Here is a tiny trained network, its code and every weight. The questions are about switching its units off for an input and a class, where a switched-off unit gives its printed mean instead of its output.

import numpy as np


def w(rows, s, z=0):
    codes = np.array(rows[::2]) - 128.0
    scale = np.full(codes.shape[1], s)
    scale[-1] = z or s
    return codes * scale


def norm(h):
    return h / np.sqrt((h * h).mean(-1, keepdims=True) + 1e-5)


def f(y):
    return y / 2 * (1 + np.tanh(0.7978845608 * (y + 0.044715 * y**3)))


def log_softmax(a):
    a = a - a.max(-1, keepdims=True)
    return a - np.log(np.exp(a).sum(-1, keepdims=True))


def net(x, mask):
    res = np.array(x, float).reshape(1, 2) / 4 @ E
    u = 0
    for l in range(4):
        y = f(norm(res) @ A[l][:, :-1].T + A[l][:, -1])
        res = res + np.where(mask[u : u + 5], y, B[l][:, -1]) @ B[l][:, :-1]
        u += 5
    return log_softmax(norm(res)[-1] @ U[:, :-1].T + U[:, -1])


A, B = {}, {}
E = w([
[120,147,154,186,172,28,144,204,156,79],'x0',
[10,154,169,98,98,118,84,195,116,135],'x1',
],0.011)
A[0] = w([
[173,251,149,159,106,86,132,164,164,5,164],'0.n0',
[208,54,181,17,43,215,124,199,102,152,226],'0.n1',
[220,18,152,146,180,142,181,140,86,199,52],'0.n2',
[253,58,88,113,68,165,42,151,33,64,6],'0.n3',
[185,197,82,172,104,174,116,119,150,58,71],'0.n4',
],0.0052,0.0013)
B[0] = w([
[87,67,107,102,111,176,207,106,101,173,255],'0.n0',
[165,9,103,103,156,96,202,189,149,117,255],'0.n1',
[185,134,133,192,132,115,1,205,150,209,199],'0.n2',
[32,170,132,158,151,159,156,206,99,88,179],'0.n3',
[109,122,236,133,89,191,102,162,59,59,149],'0.n4',
],0.0075,0.0042)
A[1] = w([
[71,183,178,105,154,162,161,93,48,132,2],'1.n0',
[94,123,124,117,136,32,183,125,227,74,153],'1.n1',
[44,93,107,126,97,128,151,161,110,112,23],'1.n2',
[118,214,100,177,144,88,197,174,204,1,128],'1.n3',
[93,182,116,116,121,101,131,128,146,90,9],'1.n4',
],0.007,0.0018)
B[1] = w([
[208,69,106,160,59,162,40,114,113,78,134],'1.n0',
[158,68,103,91,184,36,247,134,174,174,248],'1.n1',
[202,155,104,230,60,122,5,104,102,81,254],'1.n2',
[115,149,96,30,189,254,146,86,2,146,245],'1.n3',
[224,127,157,120,104,238,121,94,95,80,131],'1.n4',
],0.0079,0.0045)
A[2] = w([
[48,180,160,87,86,112,67,134,105,104,2],'2.n0',
[174,151,144,112,35,89,119,2,119,81,44],'2.n1',
[73,98,202,134,113,94,95,169,174,200,130],'2.n2',
[94,119,43,5,108,210,113,53,90,165,119],'2.n3',
[95,75,155,69,109,89,134,139,191,117,50],'2.n4',
],0.0077,0.0013)
B[2] = w([
[187,189,182,203,164,254,40,98,118,95,185],'2.n0',
[88,20,107,153,98,112,187,159,199,188,129],'2.n1',
[173,58,96,135,4,85,90,112,148,201,148],'2.n2',
[89,146,176,121,215,52,219,145,110,96,253],'2.n3',
[216,163,150,166,88,163,129,178,121,71,133],'2.n4',
],0.0085,0.0067)
A[3] = w([
[231,162,70,189,121,122,148,91,118,75,198],'3.n0',
[50,97,146,107,247,156,207,129,73,96,135],'3.n1',
[182,191,72,126,82,225,63,104,90,120,129],'3.n2',
[94,2,131,80,72,108,170,181,107,200,251],'3.n3',
[160,147,84,239,148,168,111,44,85,95,149],'3.n4',
],0.0068,0.0023)
B[3] = w([
[21,130,158,159,41,254,21,94,123,101,167],'3.n0',
[113,181,159,69,50,20,179,147,70,123,252],'3.n1',
[211,44,192,137,155,117,170,78,85,19,160],'3.n2',
[79,132,49,100,149,130,122,161,203,223,194],'3.n3',
[176,69,230,239,132,153,13,167,162,48,163],'3.n4',
],0.0089,0.012)
U = w([
[107,136,124,55,115,37,236,164,75,141,156],'0',
[163,101,180,213,114,191,55,126,98,59,158],'1',
[89,85,2,146,95,147,100,176,235,210,135],'2',
[140,188,63,76,199,139,98,32,193,93,6],'3',
[146,207,56,100,189,148,118,49,198,88,11],'4',
[144,182,53,98,187,124,124,24,223,67,14],'5',
[154,193,72,101,167,141,139,73,224,73,13],'6',
],0.017,0.012)

Each question gives the input, the list of numbers given to net, and the class t.
The units are the neurons (one row each of A and B). Each row of codes is followed by its name. A weight is (code - 128) times the scale printed after its matrix; where a second scale follows, it is the last column's (A, B and U).
mask holds one flag per neuron, layer by layer. A switched-off neuron (its flag False) gives its mean, the last column of its row in B, instead of its output. The means were averaged over made-up inputs and are rounded, as every weight is.
A unit's drop is (log p(t) with every unit on - log p(t) with that unit switched off) / (log p(t) with every unit on - log p(t) with every unit switched off).
unit that matters most: the unit with the biggest drop
top k neurons: the k neurons with the biggest drops, biggest first
k most important neurons of layer l: the k neurons of layer l with the biggest drops, biggest first
drop of u: that unit's drop, to one decimal
input [-7,8], class 1: top 4 neurons => 2.n0, 1.n1, 0.n0, 1.n3
input [3,1], class 2: top 2 neurons => 0.n0, 2.n3
input [7,8], class 1: unit that matters most => 0.n1
input [-1,3], class 2: top 2 neurons => 1.n3, 0.n2
input [-1,-3], class 2: top 3 neurons => 0.n2, 1.n3, 1.n2
input [1,-2], class 2: top 2 neurons => 0.n2, 1.n2
input [-6,-7], class 1: top 2 neurons => 0.n2, 0.n0
input [0,-3], class 2: top 4 neurons => 0.n2, 1.n3, 1.n2, 2.n0
input [2,-3], class 2: top 3 neurons => 1.n3, 0.n2, 1.n2
input [3,2], class 2: top 3 neurons => 0.n0, 1.n2, 2.n3
input [-2,-3], class 2: top 4 neurons => 1.n3, 1.n2, 0.n2, 2.n0
input [2,3], class 2: 2 most important neurons of layer 1 => 1.n2, 1.n1
input [0,-2], class 2: drop of 0.n2 => 1.1
input [-2,-1], class 2: unit that matters most => 1.n3
input [-3,6], class 1: drop of 2.n0 => 1.3
